Here is a tiny trained network, its code and every weight. The questions are about switching its units off for an input and a class, where a switched-off unit gives its printed mean instead of its output.

import numpy as np


def w(rows, s, z=0):
    codes = np.array(rows[::2]) - 128.0
    scale = np.full(codes.shape[1], s)
    scale[-1] = z or s
    return codes * scale


def norm(h):
    return h / np.sqrt((h * h).mean(-1, keepdims=True) + 1e-5)


def f(y):
    return y / 2 * (1 + np.tanh(0.7978845608 * (y + 0.044715 * y**3)))


def log_softmax(a):
    a = a - a.max(-1, keepdims=True)
    return a - np.log(np.exp(a).sum(-1, keepdims=True))


def net(x, mask):
    res = np.array(x, float).reshape(1, 6) / 4 @ E
    u = 0
    for l in range(2):
        y = f(norm(res) @ A[l][:, :-1].T + A[l][:, -1])
        res = res + np.where(mask[u : u + 10], y, B[l][:, -1]) @ B[l][:, :-1]
        u += 10
    return log_softmax(norm(res)[-1] @ U[:, :-1].T + U[:, -1])


A, B = {}, {}
E = w([
[91,142,125,139,63,132,246,141,104,170,159],'x0',
[12,243,113,148,110,142,97,99,127,153,209],'x1',
[146,142,92,84,153,194,137,200,197,226,102],'x2',
[103,93,136,130,65,124,126,139,103,92,195],'x3',
[138,192,76,117,128,40,34,125,192,107,113],'x4',
[95,188,222,200,86,141,122,164,100,86,139],'x5',
],0.013)
A[0] = w([
[113,180,121,136,146,143,109,132,154,143,146,47],'0.n0',
[176,103,140,144,167,116,81,77,104,83,63,162],'0.n1',
[118,155,191,181,100,151,207,168,74,124,106,137],'0.n2',
[121,99,195,159,109,155,122,162,81,116,170,191],'0.n3',
[152,87,118,146,115,32,115,83,91,63,120,95],'0.n4',
[95,175,134,114,108,106,117,118,119,109,167,2],'0.n5',
[214,101,133,125,154,121,132,174,179,145,44,141],'0.n6',
[101,250,162,170,110,94,39,119,109,71,145,145],'0.n7',
[115,214,113,124,157,121,157,118,151,160,81,86],'0.n8',
[124,142,112,115,63,105,160,146,119,141,155,24],'0.n9',
],0.016,0.0057)
B[0] = w([
[106,170,134,175,36,114,149,113,75,103,122,155],'0.n0',
[162,21,222,89,76,189,132,92,130,50,144,203],'0.n1',
[61,154,231,89,148,166,177,95,2,99,206,218],'0.n2',
[9,146,166,132,110,113,186,112,73,70,103,203],'0.n3',
[128,8,193,49,105,107,213,94,65,128,171,194],'0.n4',
[141,127,40,190,121,99,118,129,187,130,105,161],'0.n5',
[171,122,72,109,109,90,76,160,247,136,28,233],'0.n6',
[104,203,15,191,193,125,85,189,255,235,17,248],'0.n7',
[82,223,217,131,170,76,146,123,74,163,175,173],'0.n8',
[130,81,102,130,118,46,131,44,170,144,91,155],'0.n9',
],0.0097,0.016)
A[1] = w([
[154,149,154,122,134,142,165,146,134,102,173,3],'1.n0',
[115,183,105,169,138,113,114,153,128,77,143,42],'1.n1',
[140,79,139,125,126,127,112,131,2,48,203,64],'1.n2',
[199,126,143,95,125,163,108,199,159,115,81,117],'1.n3',
[128,106,152,139,113,168,159,155,73,109,150,58],'1.n4',
[135,92,151,141,163,137,83,116,163,111,65,44],'1.n5',
[163,208,127,94,160,129,150,119,133,190,128,92],'1.n6',
[120,178,118,143,159,162,125,95,149,120,108,75],'1.n7',
[140,127,156,156,142,186,123,103,74,122,135,2],'1.n8',
[143,110,117,127,171,93,76,97,132,132,129,106],'1.n9',
],0.015,0.0047)
B[1] = w([
[110,147,178,120,147,103,157,74,92,81,166,131],'1.n0',
[118,179,107,144,174,145,120,145,135,154,143,163],'1.n1',
[39,190,197,103,88,163,241,207,69,200,180,241],'1.n2',
[147,77,100,205,70,15,87,8,146,54,78,254],'1.n3',
[166,113,161,83,68,109,197,47,106,61,121,199],'1.n4',
[173,2,130,110,88,94,120,91,186,49,167,226],'1.n5',
[75,195,121,217,170,158,148,135,113,84,86,209],'1.n6',
[117,175,102,91,111,237,195,59,106,109,53,175],'1.n7',
[134,120,124,101,113,123,158,72,142,75,107,156],'1.n8',
[120,91,122,136,102,223,234,141,101,90,135,167],'1.n9',
],0.0086,0.0087)
U = w([
[173,125,113,111,139,181,60,184,90,146,195,2],'0',
[116,87,213,92,109,146,180,135,6,96,183,189],'1',
[176,73,92,139,102,100,110,130,201,106,91,184],'2',
[67,252,91,188,146,135,110,161,149,146,83,108],'3',
],0.017,0.0061)

Each question gives the input, the list of numbers given to net, and the class t.
The units are the neurons (one row each of A and B). Each row of codes is followed by its name. A weight is (code - 128) times the scale printed after its matrix; where a second scale follows, it is the last column's (A, B and U).
mask holds one flag per neuron, layer by layer. A switched-off neuron (its flag False) gives its mean, the last column of its row in B, instead of its output. The means were averaged over made-up inputs and are rounded, as every weight is.
A unit's drop is (log p(t) with every unit on - log p(t) with that unit switched off) / (log p(t) with every unit on - log p(t) with every unit switched off).
The circuit of an input: a set's keep is (log p(t) with only the set's units on - log p(t) with every unit switched off) / (log p(t) with every unit on - log p(t) with every unit switched off). Starting from the 12 units with the biggest drops (on a tie, the unit counted first), units are removed one at a time, each time the one whose removal leaves the highest keep (on an exact tie, the one counted first), for as long as the keep stays at least 0.8.
units of the circuit, in order: the units of the circuit, biggest drop first
top k neurons: the k neurons with the biggest drops, biggest first
k most important neurons of layer l: the k neurons of layer l with the biggest drops, biggest first
drop of u: that unit's drop, to one decimal
input [-7,3,-3,5,-4,4], class 3: units of the circuit, in order -> (0.n7)
input [-1,2,-3,-3,-3,-6], class 1: top 2 neurons -> (0.n7, 0.n6)
input [-4,-4,4,6,-7,-1], class 2: top 3 neurons -> (0.n6, 0.n4, 0.n2)
input [-3,-3,-3,4,3,2], class 1: top 4 neurons -> (0.n4, 0.n6, 0.n1, 0.n5)
input [-1,-1,-2,-2,7,5], class 2: 2 most important neurons of layer 1 -> (1.n5, 1.n2)
input [-8,6,-7,-2,-1,0], class 2: units of the circuit, in order -> (0.n7, 0.n1, 1.n5, 0.n4)
input [-4,2,-2,0,-6,8], class 3: top 3 neurons -> (0.n7, 0.n4, 0.n1)
input [6,-2,2,1,-3,-6], class 2: 3 most important neurons of layer 0 -> (0.n2, 0.n3, 0.n4)
input [-6,-1,-3,4,1,0], class 1: top 2 neurons -> (0.n4, 0.n6)
input [7,-6,-2,-1,-6,-8], class 2: 2 most important neurons of layer 1 -> (1.n2, 1.n9)
input [-1,4,-6,0,4,-3], class 2: top 4 neurons -> (0.n4, 0.n2, 0.n8, 0.n7)
input [7,1,5,5,2,-1], class 1: top 2 neurons -> (0.n7, 0.n6)
input [2,-5,4,7,4,6], class 1: top 2 neurons -> (0.n7, 0.n2)
input [8,-1,5,3,3,5], class 1: most important neuron of layer 0 -> (0.n7)
input [-8,1,-6,-8,-1,6], class 2: top 2 neurons -> (0.n7, 0.n1)
input [-3,6,2,5,-4,5], class 3: drop of 0.n7 -> 0.8
input [1,4,-5,-6,-2,-8], class 1: drop of 0.n7 -> 3.7
input [-8,6,-5,-7,-8,7], class 3: drop of 0.n7 -> 4.5
